[ 242  181  167  405  262 -130 -271 -121 -124 -644 -181  351  264   32
  267 -183 -153  135  -86  408 -110  364   65  -78  152  -67    3 -164
  133 -558   39 -300  -48 -249   -6  282 -449 -174 -194]
Y
[ 207  191  135  385  340  -24 -423 -111 -110 -458 -121  395  351   29
  294 -196 -246  176  -56  488  -57  371   75 -278  115  -95  -83 -179
   46 -603  107 -312  -13 -102  -81  325 -530 -211 -293]
Q
[ 146   -9 -243   35  311 -140 -456 -180 -124   76  207  -51  467  234
   63   23 -613   50  169  144 -263  -59  125 -139  -23  173 -122 -253
 -100 -356 -187 -372   24  130  159  283  -10  -91 -346]
W
[ 174  185  161  427  307  -28 -393 -177 -115 -523 -113  382  403   43
  272 -209 -298  214    1  445 -104  393   84 -264   23 -125  -95 -195
   60 -616  103 -333   10  -63  -96  337 -475 -186 -240]
J
[ 136   -4 -211   37  307 -158 -423 -165 -111   73  150  -74  496  252
  134   -4 -565   57  265   75 -307  -57  184 -254   15  185 -121 -198
 -152 -391 -166 -341    1   98   88  282    7 -129 -356]
Q
[  -9  -83    1 -421   73   -2  -98 -141 -375  173  249  167  -78  -85
  -62  -42 -306 -226 -425   14  252 -128   82   65 -209 -288   60 -286
 -262 -394 -185 -274   48  874  376 -146 -328  104 -509]
G
[   2 -162 -157  -35  335 -141 -462 -162  -93 -106  103 -106  346  303
   70    0 -579  -64  155 -123 -266  105  297  -73   35  123 -160 -200
 -166 -388 -139 -284   51  261  111  293  123  -39 -223]
C
[  66 -122 -111 -180   99  -28 -173 -127 -300  236  196   99   18   41
  172 -108 -424 -202 -269   60  221 -210  156  -88   42 -175   53 -185
 -208 -269 -281 -386  -73  696  432   46 -462   13 -674]
C
[  25 -199  -59 -246  115  -24 -116 -157 -333  207  196   88  -20   41
  179  -97 -414 -223 -255    6  255 -213  163  -90   79 -233   27 -184
 -243 -287 -294 -337  -67  728  392   10 -471   15 -633]
X
[ 135  224  133  389  335  -51 -373 -107 -127 -552  -91  398  292   15
  214 -197 -171  207  -94  378  -61  491  120 -259   83 -114  -55 -198
   22 -603  134 -269  -23  -92  -71  311 -396 -196 -135]
M
[  40 -182 -163   -3  362 -140 -497 -128 -109  -72   75  -92  374  287
   66  -34 -576  -35  179   20 -273  117  309  -67   58  169 -175 -203
 -220 -437 -144 -340   51  247  106  305  103  -75 -228]
N
[ -10 -125  -23 -422  104   -8 -119 -157 -395  233  209  102  -84  -59
  -82  -29 -332 -240 -410    6  250 -109   58   32 -150 -267   -3 -290
 -266 -420 -148 -275   33  835  389 -141 -329  103 -459]
W
[ 142  170  142  267  342    6 -378 -138 -185 -496  -71  418  277  -31
  205 -178 -269  171  -70  378  -22  393  184 -239   67 -151  -73 -195
   11 -589  129 -299   -6  -48  -67  303 -462 -231 -201]
X
[  28 -150 -120  -40  332 -150 -438 -173  -94  -96  113 -122  381  304
   73  -36 -554  -17  201  -95 -260   75  325 -111   32  157 -162 -197
 -207 -436 -112 -319   69  297   78  279  111  -42 -248]
J
[ 133  -22 -198   80  298 -152 -456 -149  -94   32  185  -72  479  271
  115    7 -545   49  220  140 -284  -58  199 -229   46  186 -131 -153
 -113 -395 -182 -367   26  142  209  306   33 -134 -440]
C
[-215 -249  115 -193  367 -313 -475   37  -77 -124   75 -111   -6  308
  -58 -108 -434 -334 -479 -322  -75  357 -151  203 -133 -197  130   14
   47   -3  133   23  -19  438 -293  127   11   73  246]
Q
[ 125  -49 -212   56  310 -137 -435 -149 -131    5  207  -55  486  243
  112   12 -556   69  247  110 -285  -92  152 -187   -8  171 -107 -182
 -103 -398 -187 -358   67  157  158  296   11 -134 -419]
X
[-264 -341  131 -202  384 -280 -514   46 -100 -162  126 -130  -82  280
  -67 -112 -470 -358 -478 -317  -54  304 -103  164  -71 -207   75    2
   37    3  161   45  -24  503 -218  179   57   26  312]
X
[ 227  150  273  363  298 -133 -364 -177 -113 -605 -177  356  367  113
  263 -231 -234  164  -50  425 -185  411   76 -155  154 -121  -55 -129
   40 -643   78 -356   26  -54  -28  298 -471 -161 -248]
J
[ -11 -126   -9 -370  111   10  -92 -102 -387  229  231  130  -66  -79
  -48  -81 -284 -254 -414  -47  290  -97   72   33 -160 -265   53 -276
 -260 -394 -196 -255   40  782  370 -150 -286   51 -520]
Y
[ -45 -162   11 -445   97  -15  -92  -83 -391  207  148  118  -98  -85
  -48  -70 -297 -323 -542    1  291 -100   83   73 -172 -286   69 -255
 -253 -370 -205 -229   60  891  417 -188 -268   66 -430]
N
[ 157  -21 -213  152  313 -149 -444 -144  -97   35  190 -123  469  283
  185  -35 -586   76  209  129 -281  -51  144 -195  105  227 -130 -169
  -96 -358 -190 -352   12   75  161  340   84 -111 -457]
Y
[-259 -254   70 -185  392 -256 -434   65  -74 -167   55 -130  -71  310
  -76  -55 -423 -267 -393 -263  -43  399  -43  234 -141 -164   91  -16
   10   53  178  -30  -56  410 -182  171   14   21  217]
J
[-299 -177   83  -33  351 -292 -141   64  -24  -92   67 -167  -50  391
  -44  -63 -201 -159 -364 -264  -61  364  -36  311  -49  -84  117  -34
    6  137  118  -58    6  458  -65  110  245   33  195]
G
[ -21 -178  -14 -446   93    8 -124  -99 -394  258  193  108  -69  -70
  -55  -61 -331 -252 -390   18  257  -78   85   23 -161 -297   19 -234
 -309 -347 -185 -274   28  855  357 -131 -318   57 -457]
N
[  11 -226 -177    7  346 -161 -480 -165  -99  -65  117 -141  357  310
   56  -31 -584  -56  210  -32 -298   80  240 -123   63  155 -166 -212
 -211 -397 -157 -342   37  254  125  325   42  -41 -269]
M
[ 223  236  262  323  311 -137 -281 -170 -178 -666 -162  367  246   50
  265 -194 -174  167 -161  446 -139  450   74  -80  188 -135   24 -157
   99 -609   63 -291    8 -171  -74  268 -517 -112 -118]
X
[   3 -153  -98 -265  109    5 -151 -153 -312  228  213   49   23   40
  184  -71 -450 -206 -251   31  227 -203  180 -111   53 -187    6 -210
 -242 -304 -282 -344  -85  781  471    2 -411   24 -620]
X
[-297 -278  117 -104  301 -262 -417   61   23  -36  -33 -152 -117  335
  -77  -83 -341 -313 -380 -287  -85  285  -64  196  -35  -84   65  108
   33  155  194   46  -91  347 -162  145   98   12  319]
Q
[-275 -178  114 -167  392 -239 -230   45  -16    9  150 -144  -39  357
  -63 -100 -317 -174 -458 -324  -17  391    9  235  -17 -127  105    4
  -68  117  100   40   36  500 -116   79  303   62  272]
W
[  87 -139 -158  -12  371 -147 -487 -174 -120 -109   97 -133  361  305
   64  -25 -602    0  226   40 -276   89  245  -65   45  108 -144 -204
 -157 -403  -80 -377   54  185    9  309  -18  -67 -277]
J
[  84 -127 -112 -245  159    0 -164 -103 -293  222  211   95    5   48
  144 -128 -384 -192 -318   42  258 -140  179  -27   21 -198   23 -184
 -309 -317 -269 -368  -52  795  398  -11 -418   46 -654]
J
[  43 -160  -74 -266   14   -2 -225 -139 -249  238  172  123  -11  -29
  104 -104 -406 -230 -306   23  250 -165  169 -104  -61 -200   70 -159
 -276 -281 -309 -304  -70  693  414  -24 -408   22 -578]
M
[-221 -292  143 -240  277 -287 -481   28  -26 -137   63 -122  -86  282
 -105  -91 -479 -329 -451 -268  -50  318  -53  179 -108 -168  126   64
   60   63  141   25  -48  430 -173  182   79   43  313]
G
[ -50  -93   32 -487   88   48  -88 -168 -389  186  201  161  -99 -119
  -62  -71 -312 -263 -481   -4  260  -49  106   22 -184 -308   43 -303
 -322 -385 -195 -246   63  859  417 -196 -321   84 -419]
M
[  49 -190 -179  -54  403 -147 -478 -110 -133  -80   85 -132  308  293
   69  -26 -582  -83  115  -24 -253  109  282  -44   95  146 -163 -196
 -193 -409 -115 -334   39  300  117  284   89  -45 -226]
N
[  12  -71  -32 -394  104   16 -102 -123 -377  148  252  155  -77 -103
  -66  -51 -280 -240 -447   35  276 -102   60   70 -190 -302   34 -311
 -262 -405 -183 -267   62  853  336 -170 -345  110 -486]
G
[-317 -140   96 -176  423 -255 -191   38  -89  -48  157 -158  -14  365
  -57  -74 -339 -183 -432 -299  -73  425   22  267  -63 -131  123  -89
  -78   51   90  -61   44  533  -75   76  299   54  212]
G
[-311  -77   44  -95  429 -221  -60   72 -106  -55  135 -163  -72  338
  -34  -65 -183 -143 -428 -269  -21  462   72  297  -45 -124  138 -102
 -116  116   78  -71   10  452  -86   33  243   52  235]
C
[  21 -135  -77 -240   97  -23 -138 -115 -305  240  198  133   -8   43
  145  -96 -359 -210 -313  -26  245 -179  164  -72    5 -194   52 -174
 -298 -341 -280 -327  -82  789  432  -32 -423   46 -646]
Q
[ 290  195  247  268  236 -124 -402 -155 -114 -591 -151  358  289   41
  230 -187 -219  114 -142  448  -96  389   68 -132  121 -123  -21 -113
   84 -683   58 -295    2 -112    4  261 -465 -146 -186]
J
[ 231  239  207  314  307 -122 -363 -149 -135 -683 -170  382  283   17
  267 -169 -202   70 -223  442 -111  424   72  -93  118 -178   22 -176
  119 -649   31 -280    3 -125  -77  211 -509  -97 -147]
C
[-249 -243   87 -151  298 -276 -168   75   15  -15   97 -220  -71  331
  -86  -87 -263 -242 -435 -284   -2  358  -14  287  -66 -119  141   18
  -19  193   54    2   18  457 -117   80  259   69  295]
G
[-184 -326  168 -127  364 -289 -577   81  -25  -89   91  -96  -65  304
 -121  -97 -439 -354 -463 -298  -33  291 -155  190  -82 -146   92   69
   52   14  139   51  -27  429 -181  198   35   12  271]
X
[-250 -260  100  -96  285 -213 -413   65   -3  -66   36 -108 -112  280
  -82  -62 -353 -292 -371 -271  -51  331  -63  207  -93 -139   67  122
    8  136  161  -24  -56  340 -193  174   99   47  330]
C
[   1  -87  -14 -378  100  -12  -91 -137 -363  198  197  127  -50  -57
  -23  -26 -253 -280 -437  -30  297 -125   42   25 -188 -295   19 -292
 -224 -392 -201 -232   16  869  386 -159 -369   94 -540]
C
[-283 -198  151  -99  408 -275 -211   88  -42  -46  109 -143   11  350
  -25  -86 -279 -217 -451 -279  -49  414  -62  237  -61 -162  117  -22
  -61   70   53   12   44  511 -122   58  274   60  285]
N
[ -81 -143   48 -411  111   12 -105 -141 -356  161  182  153 -116  -91
 -100  -83 -266 -288 -527   13  255  -59   73   51 -185 -317   62 -283
 -288 -407 -174 -210   70  899  386 -191 -320  113 -369]
M
[ -31 -167  -63 -195  114   -3 -131 -151 -303  203  211  144   18   34
  169 -103 -374 -197 -275   -8  221 -121  157 -102   -5 -233   59 -183
 -295 -326 -288 -367  -60  736  339  -30 -406   39 -632]
M
[ 144  175  132  309  327  -28 -364 -160 -142 -519 -130  397  319  -15
  216 -185 -203  158  -72  427  -43  427  132 -292   48 -165  -56 -221
   52 -624  100 -301   -1  -78  -88  294 -455 -191 -169]
M
[   5  -90    5 -420   60   -1  -93 -182 -388  163  212  119  -70  -76
  -27  -35 -315 -197 -339   51  263  -96   45   -3 -182 -320   36 -259
 -249 -401 -161 -260   53  747  278 -166 -364   84 -443]
W
[ 158  198  140  357  368  -12 -436 -103 -146 -464  -94  431  377   14
  276 -200 -293  207  -19  469  -78  410  142 -296   88  -81  -97 -179
   20 -595  112 -317  -11  -80  -94  366 -432 -225 -239]
N
[ -10 -146   54 -372   52  -10  -86 -136 -370  186  219  121  -67  -87
  -50  -48 -288 -251 -366  -30  261 -110   10   24 -234 -308   76 -249
 -230 -358 -190 -230   11  738  297 -175 -352   60 -497]
Y
[  36 -147 -107 -261   91   16 -135 -132 -303  219  206  107   -1   23
  167 -100 -390 -233 -275   17  250 -175  195  -85   24 -202   31 -171
 -268 -300 -307 -355  -85  769  439  -12 -466   58 -679]
C
[ 207  206  103  340  325    1 -309 -111 -171 -522 -118  423  335  -31
  245 -193 -206  230  -47  504  -59  428  142 -229   81  -94  -89 -201
   42 -570  106 -322  -20 -122  -63  337 -440 -228 -176]
N
[ 141  160  148  422  340  -46 -427 -128 -122 -529 -100  401  315   38
  288 -228 -244  172  -72  471  -64  394   68 -291  112 -106  -60 -218
   55 -635   80 -267   -5  -70  -57  375 -482 -181 -237]
M
[ 220  243  218  272  300 -149 -389 -147 -177 -574 -157  365  282   75
  244 -230 -204  118 -161  371 -135  442   56 -139  158 -134   -3 -159
   66 -643   84 -282    0 -133  -84  261 -449 -158 -145]
Q
[ -59 -119  -37 -516   82    7 -112 -180 -423  209  204  161  -89 -110
 -114  -33 -351 -246 -416  -51  279  -85  140   69 -246 -337   50 -318
 -264 -381 -166 -272   69  812  332 -183 -324   75 -442]
W
[-305 -165  105 -101  403 -252 -186   90  -46   47  120 -125  -16  376
  -65 -102 -254 -199 -387 -349  -68  373  -35  271  -63  -95  131  -34
 -118   81   62  -13   37  459 -116   90  281   53  303]
Q
[  11 -121   43 -419   87  -10 -154 -122 -353  244  187  148  -84  -57
 -106  -15 -273 -269 -401  -54  272  -81   22   31 -208 -285   43 -235
 -243 -389 -138 -239   23  769  315 -151 -385   69 -435]
Q
[-284  -80  -12 -159  482 -258  -67  123 -101   -1  122 -176 -109  340
  -32  -60 -147 -188 -533 -309   15  401   24  344  -31 -109  115  -95
  -88  123   53   18    6  576  -22   16  326  116  266]
N
[  18 -177 -171  -30  365 -173 -476 -150 -148 -119   77 -105  315  298
   17  -61 -577  -56  129  -57 -312  131  261  -32   62   87 -115 -191
 -183 -384  -82 -331   40  205    6  278   13  -60 -178]
Q
[-256 -371  166 -151  223 -284 -459   52    8 -113   23 -154 -115  270
 -115  -88 -399 -344 -388 -352  -37  322 -107  198 -141 -175  112  147
   79  130  166   53  -64  326 -226  148  122   20  337]
Y
[ 149    5 -219   35  317 -132 -445 -191  -73  103  185 -124  494  272
   96   36 -622   50  226  150 -259  -77  199 -203   -3  195 -178 -178
 -124 -402 -174 -372   23  208  250  286   28  -80 -443]
J
[ 147  164  173  407  267  -27 -391 -114 -103 -506  -13  400  351   21
  279 -230 -301  226   -9  395  -87  413  136 -288  126 -126  -58 -142
  -13 -546   90 -311   -4  -80 -158  337 -404 -196 -247]
G
[-245 -175   80 -195  420 -262 -206   68 -123  -22  162 -158  -19  300
  -10  -97 -347 -239 -500 -251   -9  391  -29  265  -42 -158  129  -96
  -58   60   27  -26   38  491 -160   98  228   86  277]
N
[ 185  198  269  307  293 -150 -264 -135 -174 -642 -196  388  261   70
  282 -179 -144  163 -103  436 -143  447   55 -103  190 -126  -28 -129
   82 -570   88 -285   -5 -159  -53  278 -447 -156 -153]
N
[-231 -251  130 -173  376 -284 -418   59 -118 -151  124  -12  -25  269
  -45  -62 -417 -291 -435 -347  -48  392  -84  186 -179 -183  110   45
  -20  -49  113  -23  -48  464 -221  148   71   59  259]
N
[ 151  -28 -267   31  338 -148 -485 -152  -88   86  209  -82  467  267
   58   48 -599   59  171   84 -245  -58  173 -181   32  210 -156 -218
  -91 -386 -167 -337   25  176  224  316   61  -84 -403]
W
[  76 -137 -186  -64  382 -131 -470 -104 -130  -40  114 -118  340  265
   67  -21 -540  -44  107   38 -261   89  241  -63   46  169 -181 -175
 -217 -419 -126 -317   75  301  122  269  128  -29 -238]
N
[ 177  185  230  218  292 -109 -375 -148 -165 -542 -218  381  237   56
  204 -177 -182   57 -207  464 -131  387   72  -84  146 -115  -21 -178
   63 -648   68 -324   17  -86   62  236 -463 -149 -112]
Q
[ 141  -31 -238   71  314 -149 -480 -165 -121  -25  185  -70  455  225
   91   16 -554   29  214   62 -296  -69  169 -175  -44  181 -131 -223
 -105 -434 -193 -330   14  175  149  285   -1  -71 -325]
X
[-262 -169  145  -76  408 -258 -200   43  -54  -24  149 -184  -25  334
   -1  -85 -269 -203 -431 -262  -60  365  -54  234    3 -130   91  -44
  -49   78   63  -24   56  461 -133   66  215   86  277]
X
[ 137  -39 -174   91  358 -186 -422 -154  -96   14  150  -93  487  271
  112   18 -544   33  192   80 -281  -32  176 -225    5  188 -120 -175
 -114 -428 -195 -351   51  190  209  281   22  -98 -352]
X
[  -3 -134  -69 -331  117  -13 -115 -158 -329  210  150  124   16   24
  152  -85 -376 -224 -295  -25  250 -128  223  -91   13 -246   13 -186
 -251 -334 -287 -322  -79  815  420  -54 -397   66 -610]
N
[  23 -220  -87 -256   80  -26 -125 -143 -294  244  179   48   28   68
  176 -100 -425 -219 -223    5  215 -165  236 -113  110 -171    7 -166
 -310 -317 -287 -375 -110  723  435   -1 -436   -6 -687]
Q
[  71 -147  -94 -195   92  -18 -159 -107 -267  239  184  115   45   57
  182 -105 -408 -192 -271    4  217 -155  159  -58   11 -124   26 -163
 -330 -307 -295 -365 -100  757  447    7 -446   17 -693]
Q
[ 187  217  172  415  253 -123 -218 -128 -115 -591 -211  349  234   98
  273 -199 -116  182  -71  448 -158  358  106  -77  264  -39  -22 -126
   97 -514   76 -353  -32 -157   73  286 -426 -157 -233]
G
[ 136  -27 -190   42  272 -138 -396 -176 -118   38  205  -84  471  237
  159  -14 -591   78  266   93 -259  -83  183 -218   29  184 -109 -191
 -109 -362 -180 -343    8  113  163  297   58 -149 -451]
Y
